Below are the code and all the weights of a small trained network. Each question names an input and a class and asks about switching units off, where a switched-off unit gives its printed mean instead of its output.

import numpy as np


def w(rows, s, z=0):
    codes = np.array(rows[::2]) - 128.0
    scale = np.full(codes.shape[1], s)
    scale[-1] = z or s
    return codes * scale


def f(y):
    return np.maximum(y, 0)


def log_softmax(a):
    a = a - a.max(-1, keepdims=True)
    return a - np.log(np.exp(a).sum(-1, keepdims=True))


def net(x, mask):
    res = np.array(x, float).reshape(1, 4) / 4 @ E
    y = f(res @ A[0][:, :-1].T + A[0][:, -1])
    res = res + np.where(mask, y, B[0][:, -1]) @ B[0][:, :-1]
    return log_softmax(res[-1] @ U[:, :-1].T + U[:, -1])


A, B = {}, {}
E = w([
[90,71,105,199,125],'x0',
[92,156,197,213,161],'x1',
[99,194,74,150,117],'x2',
[31,95,133,120,6],'x3',
],0.016)
A[0] = w([
[136,134,135,184,144,154],'N0',
[118,123,108,155,174,214],'N1',
[98,133,114,162,168,232],'N2',
[107,195,116,137,114,98],'N3',
[115,73,92,162,127,137],'N4',
[142,187,173,119,192,159],'N5',
[78,127,139,139,100,64],'N6',
[55,135,162,180,77,133],'N7',
[116,74,107,195,148,160],'N8',
[181,155,132,103,164,193],'N9',
[73,159,109,95,90,211],'N10',
[125,174,150,116,194,142],'N11',
[109,133,102,113,63,229],'N12',
[167,84,146,110,159,255],'N13',
[160,159,137,247,132,140],'N14',
[106,154,129,167,176,82],'N15',
[119,123,92,105,160,125],'N16',
],0.016,0.0056)
B[0] = w([
[122,156,135,197,212,177],'N0',
[202,157,72,157,187,182],'N1',
[99,122,76,242,181,187],'N2',
[86,66,179,104,189,175],'N3',
[138,29,88,186,98,188],'N4',
[127,203,168,83,177,225],'N5',
[75,124,142,143,91,188],'N6',
[37,81,181,208,118,249],'N7',
[177,96,87,208,124,199],'N8',
[150,195,71,60,183,225],'N9',
[27,86,144,56,112,226],'N10',
[117,209,140,127,163,205],'N11',
[69,51,134,72,28,234],'N12',
[254,89,154,102,153,209],'N13',
[81,192,152,255,193,214],'N14',
[111,187,141,196,172,178],'N15',
[151,123,103,99,114,161],'N16',
],0.0085,0.018)
U = w([
[97,110,92,13,65,254],'0',
[176,90,163,190,44,74],'1',
[1,116,214,177,68,131],'2',
[196,96,221,110,174,136],'3',
[205,235,88,39,128,85],'4',
[103,254,159,209,190,64],'5',
[128,124,57,254,135,77],'6',
],0.0098,0.0045)

Each question gives the input, the list of numbers given to net, and the class t.
The units are the neurons (one row each of A and B). Each row of codes is followed by its name. A weight is (code - 128) times the scale printed after its matrix; where a second scale follows, it is the last column's (A, B and U).
mask holds one flag per neuron, in row order. A switched-off neuron (its flag False) gives its mean, the last column of its row in B, instead of its output. The means were averaged over made-up inputs and are rounded, as every weight is.
A unit's drop is (log p(t) with every unit on - log p(t) with that unit switched off) / (log p(t) with every unit on - log p(t) with every unit switched off).
The circuit of an input: a set's keep is (log p(t) with only the set's units on - log p(t) with every unit switched off) / (log p(t) with every unit on - log p(t) with every unit switched off). Starting from the 12 units with the biggest drops (on a tie, the unit counted first), units are removed one at a time, each time the one whose removal leaves the highest keep (on an exact tie, the one counted first), for as long as the keep stays at least 0.8.
units of the circuit, in order: the units of the circuit, biggest drop first
top k neurons: the k neurons with the biggest drops, biggest first
drop when u is switched off: that unit's drop, to one decimal
input [1,-4,-7,1], class 3: units of the circuit, in order	[N13]
input [6,-5,-7,-8], class 4: units of the circuit, in order	[N9; N7]
input [8,3,5,3], class 6: top 4 neurons	[N8; N2; N4; N1]
input [8,8,-8,-3], class 6: top 3 neurons	[N8; N4; N2]
input [5,-3,-6,-8], class 4: top 3 neurons	[N9; N7; N13]
input [-7,5,-6,1], class 4: top 2 neurons	[N7; N14]
input [0,-1,5,0], class 2: top 2 neurons	[N9; N13]
input [8,3,-7,4], class 6: top 3 neurons	[N8; N10; N4]
input [2,-7,-3,5], class 0: top 2 neurons	[N14; N7]
input [1,-8,5,5], class 0: drop when N14 is switched off	0.2
input [-3,-6,4,6], class 0: drop when N14 is switched off	0.5
input [4,7,-6,0], class 6: drop when N8 is switched off	0.5
input [4,1,-6,-1], class 6: drop when N12 is switched off	0.1
input [-6,-3,1,6], class 0: units of the circuit, in order	[N14]
